[[-15   3  10  17 -12  -9 -29 -26]
 [-33  15   6  21  34  25  -3 -20]]
->
[[-15 -33]
 [  3  15]
 [ 10   6]
 [ 17  21]
 [-12  34]
 [ -9  25]
 [-29  -3]
 [-26 -20]]

[[ 23 -16  17 -32  15]
 [ 30 -28  21 -29  -8]
 [-26  21  -3  19 -28]
 [ 11 -18  12 -18   4]
 [ 31 -20  21 -35   8]
 [-17  10   3  12   1]
 [  0  -2 -16   3  14]
 [ 18  -3  11  -7  -2]
 [-23  12 -34  27   5]]
->
[[ 23  30 -26  11  31 -17   0  18 -23]
 [-16 -28  21 -18 -20  10  -2  -3  12]
 [ 17  21  -3  12  21   3 -16  11 -34]
 [-32 -29  19 -18 -35  12   3  -7  27]
 [ 15  -8 -28   4   8   1  14  -2   5]]

[[ 23  -1  29  -9 -16  -2   2   8   8  12 -12   8 -34 -12  16   1]
 [ 23  -1  24  -3 -16   2  -3   2  -3   7 -16  -6 -30 -10  15  -3]
 [ 22   4  25  -4 -20  -4   3   8   7  13 -13   9 -37  -9  23  -3]
 [ 26   5  24  -5 -25  -1   1   4   1  11 -13   0 -34 -10  20  -7]
 [ 15  -8  15   7  -2   8 -13  -5 -18  -5 -26 -23 -24  -4   9   1]
 [ 10 -11  16   7   7   6 -13   0 -11  -3 -25 -16 -26  -4   9   8]]
->
[[ 23  23  22  26  15  10]
 [ -1  -1   4   5  -8 -11]
 [ 29  24  25  24  15  16]
 [ -9  -3  -4  -5   7   7]
 [-16 -16 -20 -25  -2   7]
 [ -2   2  -4  -1   8   6]
 [  2  -3   3   1 -13 -13]
 [  8   2   8   4  -5   0]
 [  8  -3   7   1 -18 -11]
 [ 12   7  13  11  -5  -3]
 [-12 -16 -13 -13 -26 -25]
 [  8  -6   9   0 -23 -16]
 [-34 -30 -37 -34 -24 -26]
 [-12 -10  -9 -10  -4  -4]
 [ 16  15  23  20   9   9]
 [  1  -3  -3  -7   1   8]]

[[  2  35   8 -15   2]
 [ 10  35  12   1  -5]
 [  2  35   8 -15   2]
 [  3  35  -1   5 -16]
 [ -3  35   1  -5  16]
 [  2  35   8 -15   2]]
->
[[  2  10   2   3  -3   2]
 [ 35  35  35  35  35  35]
 [  8  12   8  -1   1   8]
 [-15   1 -15   5  -5 -15]
 [  2  -5   2 -16  16   2]]

[[  2  -7  11  19  -5 -13   2   2   3  -4   1 -10  -3]
 [ 24 -26  11 -13  -6  33  -2   3  17  -8   2  29 -30]
 [-23   7 -17   6  11 -19  -1  33 -17   8  29 -20   2]
 [-15  11 -11  23 -20  -7  -6  23 -13 -20  24 -11  14]]
->
[[  2  24 -23 -15]
 [ -7 -26   7  11]
 [ 11  11 -17 -11]
 [ 19 -13   6  23]
 [ -5  -6  11 -20]
 [-13  33 -19  -7]
 [  2  -2  -1  -6]
 [  2   3  33  23]
 [  3  17 -17 -13]
 [ -4  -8   8 -20]
 [  1   2  29  24]
 [-10  29 -20 -11]
 [ -3 -30   2  14]]

[[ 36  16   1  20 -13]
 [-10  40 -19  -1 -18]
 [  5   7  21  -8 -17]
 [ 31   4  -2  19  -5]]
->
[[ 36 -10   5  31]
 [ 16  40   7   4]
 [  1 -19  21  -2]
 [ 20  -1  -8  19]
 [-13 -18 -17  -5]]

[[-21  13]
 [-18 -33]
 [-30 -14]
 [-34  24]
 [-26 -22]
 [-35 -11]]
->
[[-21 -18 -30 -34 -26 -35]
 [ 13 -33 -14  24 -22 -11]]

[[  6 -13  27 -23   5  -3 -19 -16]
 [-13  15   4  12   8 -18 -16  10]
 [-11  -1  -4 -14  16  13  17   2]
 [-10  -2   4   3   6  -8  -8  -7]
 [ -1 -11  31  -4   6 -17 -22 -10]
 [ -8 -19  -5  18  -6  -5   7 -18]
 [ 13   6   0   1 -12   2  -4   5]
 [  6  12   7   8   0 -12  -7  21]
 [  5  15 -27   1 -10  17  13  11]
 [  3  12 -20   0  -5  12   6   9]]
->
[[  6 -13 -11 -10  -1  -8  13   6   5   3]
 [-13  15  -1  -2 -11 -19   6  12  15  12]
 [ 27   4  -4   4  31  -5   0   7 -27 -20]
 [-23  12 -14   3  -4  18   1   8   1   0]
 [  5   8  16   6   6  -6 -12   0 -10  -5]
 [ -3 -18  13  -8 -17  -5   2 -12  17  12]
 [-19 -16  17  -8 -22   7  -4  -7  13   6]
 [-16  10   2  -7 -10 -18   5  21  11   9]]
---
[[-10 -14  -9  11  -9  -2  16  -5 -16  -3]
 [ 13  -6   5  10  -7   2 -12   9  -5   2]
 [  5 -10  -6   5  -4   0  -6  16  18   8]
 [ 11  36   3  11 -34   3 -17  40  12  -1]
 [-12  10   0 -17   6  -2   6 -10  -4  -1]]
->
[[ 13  -6   5  10  -7   2 -12   9  -5   2]
 [ 11  36   3  11 -34   3 -17  40  12  -1]
 [-12  10   0 -17   6  -2   6 -10  -4  -1]
 [  5 -10  -6   5  -4   0  -6  16  18   8]
 [-10 -14  -9  11  -9  -2  16  -5 -16  -3]]

[[  4 -16 -24  28  11]
 [-14  36  -8 -10  -4]
 [ 21  -5 -33  36   9]
 [ 16  18  -1  23 -26]
 [ 20 -28  10 -30  25]
 [-38 -19  16   2   6]
 [ 11  -6  -9   0   6]
 [ -4  21  30 -18 -38]
 [  8 -12 -19  25  12]
 [ 20 -27   4 -26  24]
 [-10  24  28 -14 -39]
 [-26 -23   5   4  10]]
->
[[ -4  21  30 -18 -38]
 [-10  24  28 -14 -39]
 [-38 -19  16   2   6]
 [ 20 -28  10 -30  25]
 [-26 -23   5   4  10]
 [ 20 -27   4 -26  24]
 [ 16  18  -1  23 -26]
 [-14  36  -8 -10  -4]
 [ 11  -6  -9   0   6]
 [  8 -12 -19  25  12]
 [  4 -16 -24  28  11]
 [ 21  -5 -33  36   9]]

[[-17   0 -12  -9  11  -9  26  -5  -7]
 [  9   3  -2   9  -2  10 -28   0   6]
 [-34  22 -11   7  -8 -20 -28 -10 -13]]
->
[[  9   3  -2   9  -2  10 -28   0   6]
 [-34  22 -11   7  -8 -20 -28 -10 -13]
 [-17   0 -12  -9  11  -9  26  -5  -7]]

[[-29  -7   8]
 [-30  -5   4]
 [-28  -8  12]
 [ -6 -10  32]
 [-25  -9  17]
 [-16 -10  28]]
->
[[ -6 -10  32]
 [-16 -10  28]
 [-25  -9  17]
 [-28  -8  12]
 [-29  -7   8]
 [-30  -5   4]]

[[-28  -7   3 -11  16  -9  19]
 [-31  -6   0 -13  15 -10  23]
 [-25  -9  -4  -4  14 -11  30]
 [-25  -8   1   1  16  -9  32]
 [-26  -8   2  -9  16 -10  18]]
->
[[-28  -7   3 -11  16  -9  19]
 [-26  -8   2  -9  16 -10  18]
 [-25  -8   1   1  16  -9  32]
 [-31  -6   0 -13  15 -10  23]
 [-25  -9  -4  -4  14 -11  30]]

[[ 11  -6 -14 -25 -42 -11 -16 -22   6  -5  19]
 [ -8  23  30  13  33  17  12  11 -11  10 -23]
 [-37 -29 -30  11   1   8  16  -1  12   3  17]
 [ 22  33  22  18 -38  -8  -7   0   3   9  -5]
 [ -6 -29 -36  16 -23 -15   1   4  17  -6  22]
 [-13  26  18  -5 -41  13   1 -24   2  18   7]]
->
[[ -8  23  30  13  33  17  12  11 -11  10 -23]
 [ 22  33  22  18 -38  -8  -7   0   3   9  -5]
 [-13  26  18  -5 -41  13   1 -24   2  18   7]
 [ 11  -6 -14 -25 -42 -11 -16 -22   6  -5  19]
 [-37 -29 -30  11   1   8  16  -1  12   3  17]
 [ -6 -29 -36  16 -23 -15   1   4  17  -6  22]]

[[ 18   7  14  11 -23 -20]
 [ 18 -20   5 -19  15  15]
 [-23 -16  17  -4   3  15]
 [  9  -6  -9   2   6  -6]
 [ -1  18  33 -13 -29   1]
 [  2  -4 -15  17  12  17]
 [ 20 -20  -1 -17  17   8]]
->
[[ -1  18  33 -13 -29   1]
 [-23 -16  17  -4   3  15]
 [ 18   7  14  11 -23 -20]
 [ 18 -20   5 -19  15  15]
 [ 20 -20  -1 -17  17   8]
 [  9  -6  -9   2   6  -6]
 [  2  -4 -15  17  12  17]]

[[-17 -12  -9  -3  -5   2 -34  11   6]
 [  0   8   8   2  -6  -2  -1   3   5]
 [  4  23   7   4  -6   2  -1  -4  11]]
->
[[  0   8   8   2  -6  -2  -1   3   5]
 [  4  23   7   4  -6   2  -1  -4  11]
 [-17 -12  -9  -3  -5   2 -34  11   6]]
